Below is a small trained network, with its code and all its weights. Each question gives an input and a class and asks what happens when units are switched off, that is, made to give their printed mean instead of their output.

import numpy as np


def w(rows, s, z=0):
    codes = np.array(rows[::2]) - 128.0
    scale = np.full(codes.shape[1], s)
    scale[-1] = z or s
    return codes * scale


def norm(h):
    return h / np.sqrt((h * h).mean(-1, keepdims=True) + 1e-5)


def f(y):
    return np.maximum(y, 0)


def log_softmax(a):
    a = a - a.max(-1, keepdims=True)
    return a - np.log(np.exp(a).sum(-1, keepdims=True))


def net(x, mask):
    res = np.array(x, float).reshape(1, 7) / 4 @ E
    u = 0
    for l in range(2):
        y = f(norm(res) @ A[l][:, :-1].T + A[l][:, -1])
        res = res + np.where(mask[u : u + 8], y, B[l][:, -1]) @ B[l][:, :-1]
        u += 8
    return log_softmax(norm(res)[-1] @ U[:, :-1].T + U[:, -1])


A, B = {}, {}
E = w([
[137,140,154,109,119,121,125,119,133],'x0',
[85,122,210,144,86,107,193,246,84],'x1',
[126,106,118,145,141,130,114,149,138],'x2',
[34,104,145,199,53,124,190,90,254],'x3',
[140,143,129,115,95,140,129,112,113],'x4',
[143,126,152,121,119,129,110,131,144],'x5',
[133,18,120,162,82,37,130,85,80],'x6',
],0.0074)
A[0] = w([
[94,147,146,152,145,110,57,158,48,87],'L0N1',
[217,136,145,68,197,84,123,176,47,61],'L0N2',
[101,192,123,98,155,221,121,225,153,88],'L0N3',
[127,80,194,127,133,124,150,158,92,50],'L0N4',
[109,63,235,148,87,178,214,245,20,2],'L0N5',
[159,70,136,102,196,188,137,73,129,61],'L0N6',
[144,39,124,150,74,1,112,144,62,73],'L0N7',
[92,98,146,117,108,82,102,101,72,80],'L0N8',
],0.0078,0.0054)
B[0] = w([
[162,95,62,63,48,192,202,100,157,174],'L0N1',
[104,46,76,133,58,236,99,254,178,238],'L0N2',
[142,212,217,216,155,121,179,75,72,228],'L0N3',
[118,134,77,97,124,72,133,128,83,164],'L0N4',
[27,172,97,99,133,34,50,70,126,255],'L0N5',
[135,172,105,46,98,61,163,81,129,166],'L0N6',
[229,239,194,237,190,160,179,104,188,230],'L0N7',
[190,116,130,109,210,144,214,62,139,163],'L0N8',
],0.0082,0.0068)
A[1] = w([
[60,185,167,115,135,137,120,142,105,158],'L1N1',
[137,178,200,135,179,204,127,122,82,147],'L1N2',
[124,104,110,109,169,180,71,27,178,53],'L1N3',
[79,142,117,54,120,34,154,157,110,126],'L1N4',
[32,84,181,151,87,147,194,77,215,124],'L1N5',
[128,98,108,123,134,193,113,156,70,5],'L1N6',
[115,165,11,57,172,98,2,21,144,78],'L1N7',
[182,20,177,173,133,87,120,123,51,183],'L1N8',
],0.0085,0.0033)
B[1] = w([
[171,44,128,140,139,69,123,84,122,216],'L1N1',
[130,95,80,178,161,108,189,39,220,216],'L1N2',
[112,152,215,193,177,37,130,153,4,204],'L1N3',
[104,84,201,181,120,134,78,171,100,177],'L1N4',
[173,101,43,2,111,232,95,182,111,237],'L1N5',
[162,94,136,59,70,135,165,162,138,161],'L1N6',
[81,92,185,147,71,78,104,193,118,255],'L1N7',
[141,218,86,74,188,182,192,52,123,149],'L1N8',
],0.0089,0.0073)
U = w([
[149,170,142,228,187,156,249,2,203,99],'0',
[106,44,74,40,84,234,95,203,164,254],'1',
[9,89,243,200,108,18,64,157,88,8],'2',
],0.0097,0.00096)

Each question gives the input, the list of numbers given to net, and the class t.
The units are the neurons (one row each of A and B). Each row of codes is followed by its name. A weight is (code - 128) times the scale printed after its matrix; where a second scale follows, it is the last column's (A, B and U).
mask holds one flag per neuron, layer by layer. A switched-off neuron (its flag False) gives its mean, the last column of its row in B, instead of its output. The means were averaged over made-up inputs and are rounded, as every weight is.
A unit's drop is (log p(t) with every unit on - log p(t) with that unit switched off) / (log p(t) with every unit on - log p(t) with every unit switched off).
The circuit of an input: a set's keep is (log p(t) with only the set's units on - log p(t) with every unit switched off) / (log p(t) with every unit on - log p(t) with every unit switched off). Starting from the 12 units with the biggest drops (on a tie, the unit counted first), units are removed one at a time, each time the one whose removal leaves the highest keep (on an exact tie, the one counted first), for as long as the keep stays at least 0.8.
units of the circuit, in order: the units of the circuit, biggest drop first
most important unit: the unit with the biggest drop
k most important neurons: the k neurons with the biggest drops, biggest first
k most important neurons of layer l: the k neurons of layer l with the biggest drops, biggest first
drop when u is switched off: that unit's drop, to one decimal
input [-3,-1,-6,8,-4,7,6], class 1: 2 most important neurons -> (L1N5, L0N3)
input [-8,7,-5,-1,0,-1,-8], class 0: most important unit -> L0N3
input [0,6,2,-7,-7,5,-2], class 1: 2 most important neurons -> (L0N2, L0N1)
input [6,-7,-5,-6,-8,-3,8], class 0: 2 most important neurons of layer 0 -> (L0N5, L0N7)
input [-6,2,3,-7,-7,3,6], class 1: 4 most important neurons of layer 0 -> (L0N2, L0N3, L0N1, L0N4)
input [-1,-3,5,-6,-8,-6,-7], class 0: 3 most important neurons -> (L0N3, L1N2, L1N5)
input [-5,-8,-7,8,1,-7,-7], class 1: 4 most important neurons -> (L1N5, L0N7, L0N5, L0N3)
input [3,7,-5,-5,1,-4,-8], class 0: 3 most important neurons -> (L0N3, L1N2, L1N7)
input [6,6,1,-6,-6,2,-2], class 1: 2 most important neurons of layer 1 -> (L1N3, L1N7)
input [3,5,2,1,-7,-7,5], class 0: 2 most important neurons of layer 1 -> (L1N7, L1N3)
input [-3,-6,-6,1,-4,-8,5], class 2: 2 most important neurons of layer 0 -> (L0N3, L0N6)
input [-1,-8,-4,-5,7,0,-5], class 2: 2 most important neurons -> (L1N7, L0N7)
input [2,-4,5,1,5,-2,-3], class 2: 2 most important neurons -> (L0N7, L1N7)
input [-4,-7,6,7,-4,8,5], class 1: units of the circuit, in order -> (L1N5)
input [4,0,-4,-2,3,2,2], class 0: 2 most important neurons -> (L0N7, L1N5)
input [5,3,1,5,-8,-1,6], class 0: 2 most important neurons -> (L0N7, L0N2)
input [-8,4,-2,3,-6,8,-4], class 0: 4 most important neurons of layer 1 -> (L1N7, L1N2, L1N3, L1N5)
input [-3,-7,5,5,7,0,-4], class 2: 2 most important neurons -> (L1N3, L0N2)
input [-4,-5,-3,3,1,1,-4], class 2: 2 most important neurons -> (L0N7, L1N3)
input [-4,2,8,-8,-6,-6,4], class 1: most important unit -> L0N2
input [3,-4,-1,2,-2,2,3], class 2: 2 most important neurons -> (L0N3, L0N2)
input [-6,5,-6,5,-3,0,-4], class 1: 4 most important neurons -> (L1N5, L0N7, L1N3, L1N7)
input [-2,-5,8,3,4,-5,-4], class 2: 2 most important neurons of layer 1 -> (L1N3, L1N7)
input [5,5,0,-3,-4,7,5], class 0: 2 most important neurons of layer 0 -> (L0N7, L0N8)
input [1,3,-7,2,5,-8,5], class 0: drop when L0N7 is switched off -> 1.7
input [4,-6,-8,1,-8,0,4], class 2: drop when L0N3 is switched off -> 0.1
input [4,2,-3,8,0,0,-3], class 1: units of the circuit, in order -> (L1N5)
